Below is a small trained network, with its code and all its weights. Each question gives an input and a class and asks what happens when units are switched off, that is, made to give their printed mean instead of their output.

import numpy as np


def w(rows, s, z=0):
    codes = np.array(rows[::2]) - 128.0
    scale = np.full(codes.shape[1], s)
    scale[-1] = z or s
    return codes * scale


def f(y):
    return np.maximum(y, 0)


def log_softmax(a):
    a = a - a.max(-1, keepdims=True)
    return a - np.log(np.exp(a).sum(-1, keepdims=True))


def net(x, mask):
    res = np.array(x, float).reshape(1, 7) / 4 @ E
    y = f(res @ A[0][:, :-1].T + A[0][:, -1])
    res = res + np.where(mask, y, B[0][:, -1]) @ B[0][:, :-1]
    return log_softmax(res[-1] @ U[:, :-1].T + U[:, -1])


A, B = {}, {}
E = w([
[175,73,105,110,181,151,201,63,82,81],'x0',
[111,36,54,96,130,172,154,207,144,98],'x1',
[93,165,22,135,51,210,146,76,95,178],'x2',
[138,169,91,108,190,100,170,169,93,86],'x3',
[212,155,113,8,105,156,98,100,121,79],'x4',
[75,119,119,187,109,84,196,72,100,70],'x5',
[125,79,71,118,192,127,149,91,51,204],'x6',
],0.011)
A[0] = w([
[122,70,88,98,135,133,157,155,100,195,143],'neuron 1',
[77,176,110,112,75,90,137,164,131,159,81],'neuron 2',
[111,126,148,113,77,133,15,108,145,151,158],'neuron 3',
[131,60,65,144,108,134,193,109,143,99,168],'neuron 4',
[118,43,67,156,198,96,121,151,166,183,156],'neuron 5',
[154,123,148,161,158,111,170,130,160,128,1],'neuron 6',
[159,160,208,88,181,127,95,127,151,81,186],'neuron 7',
[184,138,102,45,139,168,117,123,98,160,133],'neuron 8',
[150,14,77,186,153,114,144,177,111,145,128],'neuron 9',
[141,192,234,108,157,89,90,184,116,51,120],'neuron 10',
[167,146,88,110,165,184,88,117,125,110,92],'neuron 11',
[118,147,231,116,102,88,85,152,162,121,201],'neuron 12',
[189,100,143,86,136,172,110,107,96,90,182],'neuron 13',
[62,151,56,191,124,120,133,140,118,129,140],'neuron 14',
[86,181,95,200,82,134,128,98,121,174,183],'neuron 15',
[92,183,82,123,114,109,152,110,139,186,156],'neuron 16',
[104,85,113,180,146,62,210,144,99,134,181],'neuron 17',
[126,95,174,101,73,185,54,169,154,150,161],'neuron 18',
[129,168,82,90,90,224,85,139,169,92,199],'neuron 19',
[183,137,120,42,157,143,67,145,110,146,104],'neuron 20',
[152,171,173,137,148,100,150,103,118,11,156],'neuron 21',
],0.011,0.0058)
B[0] = w([
[142,108,137,116,210,212,109,194,88,171,203],'neuron 1',
[96,93,72,148,72,103,72,171,98,140,181],'neuron 2',
[146,145,199,98,71,114,97,115,137,183,226],'neuron 3',
[74,96,142,137,105,223,176,103,111,52,206],'neuron 4',
[86,45,208,124,223,221,110,187,98,130,211],'neuron 5',
[143,135,135,112,122,105,138,188,145,142,148],'neuron 6',
[191,192,101,180,183,134,153,141,215,92,233],'neuron 7',
[188,122,58,61,201,191,68,89,37,139,233],'neuron 8',
[62,60,197,131,197,204,131,172,97,105,208],'neuron 9',
[225,206,126,238,157,41,197,224,195,97,240],'neuron 10',
[117,87,114,85,177,142,66,115,92,73,186],'neuron 11',
[169,157,214,140,72,58,142,141,201,122,239],'neuron 12',
[198,181,61,62,151,146,163,78,129,82,218],'neuron 13',
[25,107,116,149,123,112,105,169,62,110,209],'neuron 14',
[79,180,139,165,104,147,57,108,105,154,247],'neuron 15',
[97,174,75,138,122,78,72,113,69,167,207],'neuron 16',
[29,96,165,230,142,167,154,131,150,162,218],'neuron 17',
[126,115,208,10,98,146,81,131,142,135,232],'neuron 18',
[135,107,57,50,74,72,93,191,116,74,253],'neuron 19',
[254,174,69,72,167,124,82,124,121,177,222],'neuron 20',
[118,101,48,208,105,74,196,110,225,74,221],'neuron 21',
],0.0085,0.014)
U = w([
[65,158,47,119,66,150,116,191,98,118,37],'0',
[99,125,83,155,64,186,247,42,117,39,130],'1',
[155,147,222,80,75,112,95,169,186,168,195],'2',
[72,178,138,208,155,81,147,53,62,237,173],'3',
[69,54,152,160,212,152,170,192,104,175,185],'4',
[181,165,159,209,150,58,143,189,178,95,141],'5',
[225,166,48,52,178,184,118,131,106,173,3],'6',
],0.011,0.0028)

Each question gives the input, the list of numbers given to net, and the class t.
The units are the neurons (one row each of A and B). Each row of codes is followed by its name. A weight is (code - 128) times the scale printed after its matrix; where a second scale follows, it is the last column's (A, B and U).
mask holds one flag per neuron, in row order. A switched-off neuron (its flag False) gives its mean, the last column of its row in B, instead of its output. The means were averaged over made-up inputs and are rounded, as every weight is.
A unit's drop is (log p(t) with every unit on - log p(t) with that unit switched off) / (log p(t) with every unit on - log p(t) with every unit switched off).
The circuit of an input: a set's keep is (log p(t) with only the set's units on - log p(t) with every unit switched off) / (log p(t) with every unit on - log p(t) with every unit switched off). Starting from the 12 units with the biggest drops (on a tie, the unit counted first), units are removed one at a time, each time the one whose removal leaves the highest keep (on an exact tie, the one counted first), for as long as the keep stays at least 0.8.
units of the circuit, in order: the units of the circuit, biggest drop first
top k neurons: the k neurons with the biggest drops, biggest first
drop of u: that unit's drop, to one decimal
input [-6,-8,8,3,-5,3,-6], class 3: units of the circuit, in order => neuron 15
input [-3,8,3,-6,-3,1,-8], class 2: top 2 neurons => neuron 18; neuron 3
input [-8,-5,6,-4,-3,6,-6], class 3: top 4 neurons => neuron 15; neuron 16; neuron 14; neuron 3
input [3,8,-8,6,2,-4,6], class 4: top 2 neurons => neuron 9; neuron 5
input [5,0,2,-5,-2,8,2], class 4: top 2 neurons => neuron 17; neuron 13
input [-8,-4,1,5,-5,-7,8], class 3: top 4 neurons => neuron 16; neuron 15; neuron 19; neuron 9
input [3,7,7,-3,6,3,-8], class 1: top 3 neurons => neuron 4; neuron 20; neuron 13
input [-3,1,6,-7,-8,-1,-1], class 3: top 2 neurons => neuron 15; neuron 19
input [-8,-1,2,-5,-2,0,5], class 3: top 2 neurons => neuron 16; neuron 15
input [-8,5,-7,-7,6,4,-7], class 5: top 3 neurons => neuron 10; neuron 7; neuron 21
input [6,-1,3,8,7,7,-4], class 1: drop of neuron 17 => 0.0
input [-7,-7,-8,-8,7,-3,-7], class 5: drop of neuron 7 => 0.1
input [3,2,0,-4,-3,-2,-8], class 2: drop of neuron 18 => 0.5
input [-3,7,-5,7,-2,4,-2], class 4: units of the circuit, in order => neuron 9
